Here is a tiny trained network, its code and every weight. The questions are about switching its units off for an input and a target symbol, where a switched-off unit gives its printed mean instead of its output.

import numpy as np


def w(rows, s, z=0):
    codes = np.array(rows[::2]) - 128.0
    scale = np.full(codes.shape[1], s)
    scale[-1] = z or s
    return codes * scale


def norm(h):
    return h / np.sqrt((h * h).mean(-1, keepdims=True) + 1e-5)


def f(y):
    return y / 2 * (1 + np.tanh(0.7978845608 * (y + 0.044715 * y**3)))


def softmax(a):
    e = np.exp(a - a.max(-1, keepdims=True))
    return e / e.sum(-1, keepdims=True)


def log_softmax(a):
    a = a - a.max(-1, keepdims=True)
    return a - np.log(np.exp(a).sum(-1, keepdims=True))


def net(x, mask):
    ids = ['Ψαβγεζπτω'.index(c) for c in x.split()]
    T = len(ids)
    res = E[ids] + P[:T]
    r = norm(res)
    for j in range(3):
        rows = slice(3 * j, 3 * j + 3)
        q, k, v = (r @ M[0][rows].T for M in (Q, K, V))
        z = softmax(np.where(np.tri(T) > 0, q @ k.T / 3**0.5, -1e9)) @ v
        o = O[0][rows]
        res = res + np.where(mask[j], z, o[:, -1]) @ o[:, :-1]
    y = f(norm(res) @ A[0][:, :-1].T + A[0][:, -1])
    res = res + np.where(mask[3:19], y, B[0][:, -1]) @ B[0][:, :-1]
    return log_softmax(norm(res)[-1] @ U[:, :-1].T + U[:, -1])


Q, K, V, O, A, B = {}, {}, {}, {}, {}, {}
E = w([
[107,97,151,190,168,142,149,159,112,189,137],'Ψ',
[155,104,181,97,128,130,133,133,163,127,119],'α',
[119,139,135,106,127,195,200,65,116,139,192],'β',
[118,128,141,97,172,115,138,125,175,114,92],'γ',
[113,140,142,140,98,94,123,148,153,134,160],'ε',
[188,101,61,125,105,52,168,121,110,156,163],'ζ',
[118,74,68,166,114,170,126,180,159,47,164],'π',
[152,129,127,121,113,170,79,168,100,129,252],'τ',
[119,116,157,102,101,118,150,161,141,121,127],'ω',
],0.023)
P = w([
[127,175,150,222,152,162,88,65,42,76,64],'0',
[62,133,232,42,181,116,149,117,94,135,187],'1',
[101,122,226,64,172,86,128,198,144,127,195],'2',
[48,112,156,69,87,133,160,183,138,154,170],'3',
[80,138,143,84,121,143,156,178,183,170,174],'4',
[78,140,121,108,113,163,157,162,226,174,158],'5',
[92,167,103,114,157,161,132,146,248,200,161],'6',
[84,172,94,114,160,170,122,105,254,192,144],'7',
],0.007)
Q[0] = w([
[107,94,82,132,114,138,87,189,136,75,103],'H0',
[52,140,180,104,163,89,97,190,254,85,108],'H0',
[138,18,114,164,132,135,73,141,69,125,164],'H0',
[107,140,154,108,135,192,70,172,125,104,120],'H1',
[125,155,98,195,145,177,172,126,117,136,122],'H1',
[221,88,40,203,123,242,85,71,81,105,123],'H1',
[155,91,73,189,140,173,120,72,9,236,109],'H2',
[120,165,206,36,155,92,71,153,138,76,124],'H2',
[35,175,153,115,98,132,135,104,141,151,107],'H2',
],0.0096)
K[0] = w([
[174,154,100,93,107,144,116,170,106,60,73],'H0',
[166,75,167,195,130,114,45,127,2,58,50],'H0',
[98,70,122,66,115,69,45,206,165,175,220],'H0',
[119,189,113,159,140,186,109,133,206,110,98],'H1',
[107,57,143,122,180,134,143,143,103,136,153],'H1',
[137,105,90,80,90,162,171,195,215,191,140],'H1',
[127,149,110,58,129,80,189,146,206,198,195],'H2',
[184,136,146,220,132,156,103,72,26,168,77],'H2',
[132,99,169,125,90,99,120,28,95,133,83],'H2',
],0.0082)
V[0] = w([
[162,151,120,131,90,85,64,165,159,128,124],'H0',
[196,68,114,134,126,123,114,152,139,105,121],'H0',
[112,117,148,95,73,121,138,158,37,100,117],'H0',
[148,172,105,106,98,112,134,80,110,33,140],'H1',
[91,142,150,104,76,176,131,143,169,118,163],'H1',
[177,96,127,72,105,124,138,140,121,110,100],'H1',
[134,155,109,112,81,121,117,74,151,8,130],'H2',
[153,133,99,116,158,97,117,121,93,104,151],'H2',
[78,92,93,160,160,89,125,137,118,137,54],'H2',
],0.011)
O[0] = w([
[62,177,127,88,118,113,75,225,103,123,113,110],'H0',
[76,111,134,114,74,47,131,104,107,127,99,99],'H0',
[138,165,130,151,139,107,150,163,164,54,111,254],'H0',
[135,154,179,145,108,190,94,191,130,138,84,163],'H1',
[116,176,136,121,92,83,179,159,64,103,105,136],'H1',
[118,84,141,145,108,101,93,168,172,133,89,124],'H1',
[196,86,62,86,157,105,137,92,151,100,177,172],'H2',
[128,145,91,95,149,128,201,169,72,158,84,91],'H2',
[164,125,108,139,109,131,106,252,143,135,120,115],'H2',
],0.011,0.0071)
A[0] = w([
[124,130,109,167,103,159,131,137,179,2,81,91],'N0',
[47,128,177,130,114,163,18,193,145,165,66,2],'N1',
[129,56,38,191,106,167,97,164,178,123,146,196],'N2',
[161,68,144,123,91,68,109,79,161,118,72,134],'N3',
[105,150,160,103,162,119,97,191,147,158,78,76],'N4',
[187,136,134,81,186,208,102,111,47,54,98,41],'N5',
[144,145,120,111,109,181,58,183,103,111,168,80],'N6',
[224,164,59,81,100,44,179,100,71,156,87,55],'N7',
[176,100,58,90,166,83,152,110,160,187,128,182],'N8',
[112,123,161,106,155,138,54,137,168,167,188,144],'N9',
[86,176,110,144,118,72,132,78,69,126,146,161],'N10',
[111,137,122,150,95,105,152,166,118,99,76,163],'N11',
[56,176,238,207,142,183,110,164,160,188,79,81],'N12',
[107,126,141,142,218,139,115,152,78,98,190,75],'N13',
[138,101,116,68,101,95,134,156,143,115,127,127],'N14',
[134,101,75,156,92,126,157,154,103,91,79,150],'N15',
],0.01,0.0041)
B[0] = w([
[111,123,156,142,158,72,87,175,175,57,203,254],'N0',
[114,153,148,89,82,122,91,2,225,170,86,154],'N1',
[99,59,144,83,192,97,148,113,142,61,69,209],'N2',
[51,162,103,193,114,116,147,143,42,174,154,174],'N3',
[123,134,150,181,59,143,96,54,144,165,140,170],'N4',
[114,196,67,161,88,159,109,159,148,125,138,146],'N5',
[79,243,107,109,113,206,103,106,152,158,124,175],'N6',
[206,194,19,128,118,68,167,224,105,166,151,154],'N7',
[117,115,63,162,103,109,31,106,52,153,139,193],'N8',
[102,125,106,106,113,170,154,152,32,115,82,198],'N9',
[149,108,149,74,153,151,74,178,132,145,98,162],'N10',
[188,129,158,75,182,79,135,88,144,105,147,186],'N11',
[213,96,97,185,107,126,222,217,158,69,79,182],'N12',
[89,146,138,174,23,125,148,183,157,155,106,162],'N13',
[124,92,104,197,158,118,76,122,120,171,148,199],'N14',
[172,171,114,178,128,109,87,114,163,115,202,153],'N15',
],0.0095,0.0077)
U = w([
[137,101,105,191,123,140,239,202,126,99,71,6],'Ψ',
[2,107,172,191,167,86,155,117,128,180,172,2],'α',
[185,145,117,149,158,153,175,37,144,135,192,179],'β',
[159,69,104,83,214,202,71,167,132,129,114,157],'γ',
[90,223,79,146,84,195,105,158,139,99,137,155],'ε',
[151,129,135,116,79,84,103,95,223,171,60,167],'ζ',
[239,170,68,129,125,42,127,159,113,212,159,163],'π',
[123,179,145,49,194,53,198,120,108,128,66,120],'τ',
[139,135,162,143,185,82,88,159,196,47,190,207],'ω',
],0.0065,0.00084)

Each question gives the input, a string of symbols that net reads in full, and the target symbol t.
The units are the heads (3 rows each of Q, K, V and O) and the neurons (one row each of A and B). Each row of codes is followed by its name. A weight is (code - 128) times the scale printed after its matrix; where a second scale follows, it is the last column's (O, A, B and U).
mask holds one flag per unit, heads first, then neurons. A switched-off unit (its flag False) gives its mean, the last column of its rows in O or B, instead of its output. The means were averaged over made-up inputs and are rounded, as every weight is.
A unit's drop is (log p(t) with every unit on - log p(t) with that unit switched off) / (log p(t) with every unit on - log p(t) with every unit switched off).
The circuit of an input: a set's keep is (log p(t) with only the set's units on - log p(t) with every unit switched off) / (log p(t) with every unit on - log p(t) with every unit switched off). Starting from the 12 units with the biggest drops (on a tie, the unit counted first), units are removed one at a time, each time the one whose removal leaves the highest keep (on an exact tie, the one counted first), for as long as the keep stays at least 0.8.
units of the circuit, in order: the units of the circuit, biggest drop first
most important unit: the unit with the biggest drop
k most important neurons: the k neurons with the biggest drops, biggest first
heads that matter: for each layer, one digit per head in row order, 1 if its drop is at least 0.15 and else 0, layers parted by /
drop of u: that unit's drop, to one decimal
input α ω ε ω, target α: units of the circuit, in order => [H0, N3, H2]
input ζ ε ω ζ, target γ: units of the circuit, in order => [H1, H0, N2]
input ζ ω ω ω ε, target ζ: units of the circuit, in order => [H1, N1, H0]
input γ τ Ψ τ ω ζ α α, target γ: heads that matter => 000
input Ψ γ γ, target Ψ: heads that matter => 011
input Ψ ω ζ ω β ω ε ω, target Ψ: heads that matter => 011
input β ε τ ε ε γ, target β: units of the circuit, in order => [H0]
input π ε ω ω β ζ α α, target π: units of the circuit, in order => [H2, N7, H0]
input α ε ε ε γ, target α: heads that matter => 100
input ζ ε ω ω ε ζ ω Ψ, target Ψ: heads that matter => 001
input γ ζ ω ω, target γ: heads that matter => 100
input τ ε α, target τ: heads that matter => 001
input α Ψ α, target α: heads that matter => 000
input τ ζ ζ ω ω γ, target τ: units of the circuit, in order => [H2, H1]
input τ ε β ε Ψ, target Ψ: most important unit => N12
input γ ω ω ω Ψ α γ, target γ: heads that matter => 100
input ζ τ ζ α, target ζ: heads that matter => 110
input ε ω γ, target ε: heads that matter => 100
input γ ε γ τ, target ε: 2 most important neurons => [N6, N13]
input ε ε ω Ψ ω ω ε γ, target ε: most important unit => H0
input ζ ε ω ω γ, target ζ: 2 most important neurons => [N1, N4]
input ε β ω ω ω α ω ε, target ε: drop of N9 => 0.0
